In the rows, 128 means zero.
Each row is followed by its class.
[124 141 135 136 133 132 135 129 107 121 133 149 135 132 121 131 124 110
 126 107 121 132 128 134 136 113 138 131 132 127 115 110 130 146 129 101
 105 126 142  94 127 147 122 132 119 121 125 141 123 124 132] : <125>
[135 130 130 133 140 128 155 133 124 130 137 136 127 104 142 135 148 125
 131 139 138 142 141 137 158  90 135 135 124 119 127 120 156 134 131 148
 105 123 124 122 158 154 142 116 119 127 122 133 140 130 148] : <125>
[131 123  78  98 125 140 132 134 149 119 132 133 131 136 135 110 130 131
 133 134 145 122 137 121 114 150 114 143 120 124 131 164 126 139 156 136
 116 139 112 107 134 108 113 115 141 145 140 149 139 116 121] : <2>
[131 120 132 155 133 117 136 126 124 124 127 125 128 123 130 140 119 140
 103 124 133 135 160 131 146  89 141 134 133 109 126  99 135 142 128 118
 108 116 130 108 150 139 128 147 118 115 113 118 133 154 129] : <125>
[130 139 137 146 130 117 132 139 106 126 133 138 117 130 129 132 130 115
 139 118 138 129 105 115 113 136 119 130 113 126 126 147 117 150 125 156
 102 142 119 124 127 125 137 120 140 133 127 134 138 126 108] : <2>
[115 140 138 137 140 132 150 134 114 122 128 131 126  99 150 154 128 117
 137 140 146 139 149 148 150 104 132 132 128 117 134 107 141 136 136 153
 119 115 130 138 148 157 134 120 125 124 115 127 138 118 152] : <125>
[135 124 115 109 123 119 129 136 135 135 128 127 132 135 149 114 133 124
 153 136 131 121 122 115 109 135 104 130 137 141 121 155 129 127 147 144
 125 137 109 125 126 104 132 129 147 138 150 139 149 116 105] : <2>
[127 130 103 113 135 133 134 134 110 115 130 155 119 133 133 122 123 143
 127 125 151 124 116 209 117 136 114 143 118 107 122 163 132 141 135 135
 101 138 130 100 151 112 127 122 139 144 132 159 139 103 115] : <2>
[130 128 137 101  92 148 114 124 108 118 136 109 117 140 117 122 125 135
 125 123 134 125 144 130 109 157 141 142 135  97 134 136 116 139 147 134
 149 145 139 162 142 109 127 138 149 144 126  99 125 109 126] : <74>
[129 116 123 120 131 122 134 130 124 131 130 136 123 142 135 124 136 136
 125 126 135 122 140 128 120 123 119 140 140 132 124 128 125 135 128 150
 139 126 100 119 143 130 138 139 135 132 118 131 128 113 121] : <2>
[120  98 141 148 105 133  96 118 106 137 120  83 130 123  98 123 115 100
  86 127 126 149 153  66 134 118 164 116 120 141 129 106 122 172 137  87
 101 130 137 144  98 144  98 137 133 114 137  92 150 157 136] : <74>
[143 115 128 161 142 111 130 134 108 139 128 130 130 123 127 114 127 135
 120 128 110 129  90  97 124 119 110 121 138 140 113 155 128 130 122 128
 118 113 136 131 112 120 135 128 140 114 141 149 133 123 110] : <2>
[129 140 116 120 110 127 128 133 104  83 130 140 116 157 130 117 131 141
 123 114 120 122 124 121 122 130 113 150 139 110 116 151 125 150 140 115
 125 123 128 101 123  97 130 147 139 138 128 130 141  98 101] : <2>
[130 116 142 144 111 115 108 132 121 145 127  85 129 135 109 109 132 109
 106 136 129 122 148  79 105 150 137 121 123 162 119 145 100 160 157 138
 131 153 112 156 118 112 131 123 141 112 123  95 149 143 116] : <74>
[119 136 129 130 140 132 147 134 154 117 130 147 135 115 133 142 133 116
 118 128 139 134 150 134 150  94 129 114 141 112 127 109 132 130 120 129
 116 119 130  90 139 149 128 116 119 135 109 146 127 128 136] : <125>
[123 139 130 115 150 134 148 128 103 125 127 160 122 106 149 154 124 123
 146 133 127 139 106 148 150 112 134 125 113 122 127 115 150 130 123 166
 105 119 124 124 133 152 133 113 108 127 137 141 143 124 151] : <125>
[121 132 137 145 139 125 136 127  98 121 128 150 129 105 138 137 118 133
 136 114 134 143 130 142 143 104 135 132 123 110 130 116 132 128 120 134
 106 119 152 126 138 136 138 131 122 127 120 132 130 133 141] : <125>
[129 133 140 152 123 116 138 139  67 131 130 126 106 117 127 112 128 133
 130 124 137 132 108 120 109 124 119 146 116 129 134 158 115 155 143 167
 100 137 125 144 143  89 139 120 147 116 123 140 156 112 111] : <2>
[120 141 140 119 140 133 132 134 110 114 138 164 130 119 135 120 122 117
 164  98 133 128  88 140 120 115 104 140 116 125 131 124 125 114 118 126
 105 124 151  93 105 113 131 125 131 123 115 149 128 108 120] : <2>
[132 120 126 110 142 106 137 134 113 134 129 157 133 138 149 115 132 117
 139 115 129 113 100 105 121 122  96 127 117 135 121 147 116 117 124 144
 159 127 116 104 100 116 141 127 143 121 136 156 142 122 109] : <2>
[128 140 127 135 146 135 143 137 119 122 132 145 125  99 137 128 129 124
 128 117 144 130 134 138 145 101 127 131 123 117 124 137 141 129 127 138
  92 126 144 105 125 136 137 105 117 144 118 152 132 122 129] : <125>
[125 142 140 104 109 140 137 146  62 110 136 150 106 133 136 112 132 120
 151 103 151 118 101 117 109 135 116 155 128 106 137 141 101 141 123 165
 104 128 158 117 119  92 138 132 161 122 124 129 137 115 110] : <2>
[134 130 128 125 110 120 126 134  85 126 124 138 107 153 144 117 128 127
 145 130 134 120 104 109 114 131 114 147 114 128 124 154 127 153 141 149
 104 125 117 125 121 100 128 142 150 116 120 123 154 112 100] : <2>
[127 122 115 123 128 108 130 137 112 125 126 163 119 161 139 124 126 134
 123 135 139 120  77 119 119 115 124 147 115 133 131 163 127 147 127 128
 107 122 101 106 136 117 132 145 131 133 134 149 158 102 110] : <2>
[128 136 126 139 138 127 132 119 125 126 125 136 131 108 122 141 123 123
 115 108 135 144 133 124 130  99 135 121 127 111 119 125 129 134 112 115
  99 123 136 101 123 141 103 111 113 126 128 140 126 133 125] : <125>
[124 111 110 120 130 116 123 134 128 119 124 148 129 155 133 113 137 148
 129 123 121 115  96 102 114 138 103 138 131 128 117 163 120 127 121 112
 131 119 109  97 116  91 129 132 132 125 141 161 122  89  97] : <2>
[119 112 142 138 107 131 107 122 153 132 131  88 148 121 109 132 136 118
 113 125 129 127 162  74 121 136 130 114 136 134 133 105 115 149 138  99
 139 140 142 131  79 121 114 139 131 128 134 104 145 134 110] : <74>
[131 126 123 123 146 105 102 107 188 135 130  98 153  99 105 105 134  88
 127 121 114 121 131 109 113 131 106  90  99 184 113 160 133 138 149 123
 113 136 105 121  91 127 124  71 124 131 145 140 141 130 124] : <74>
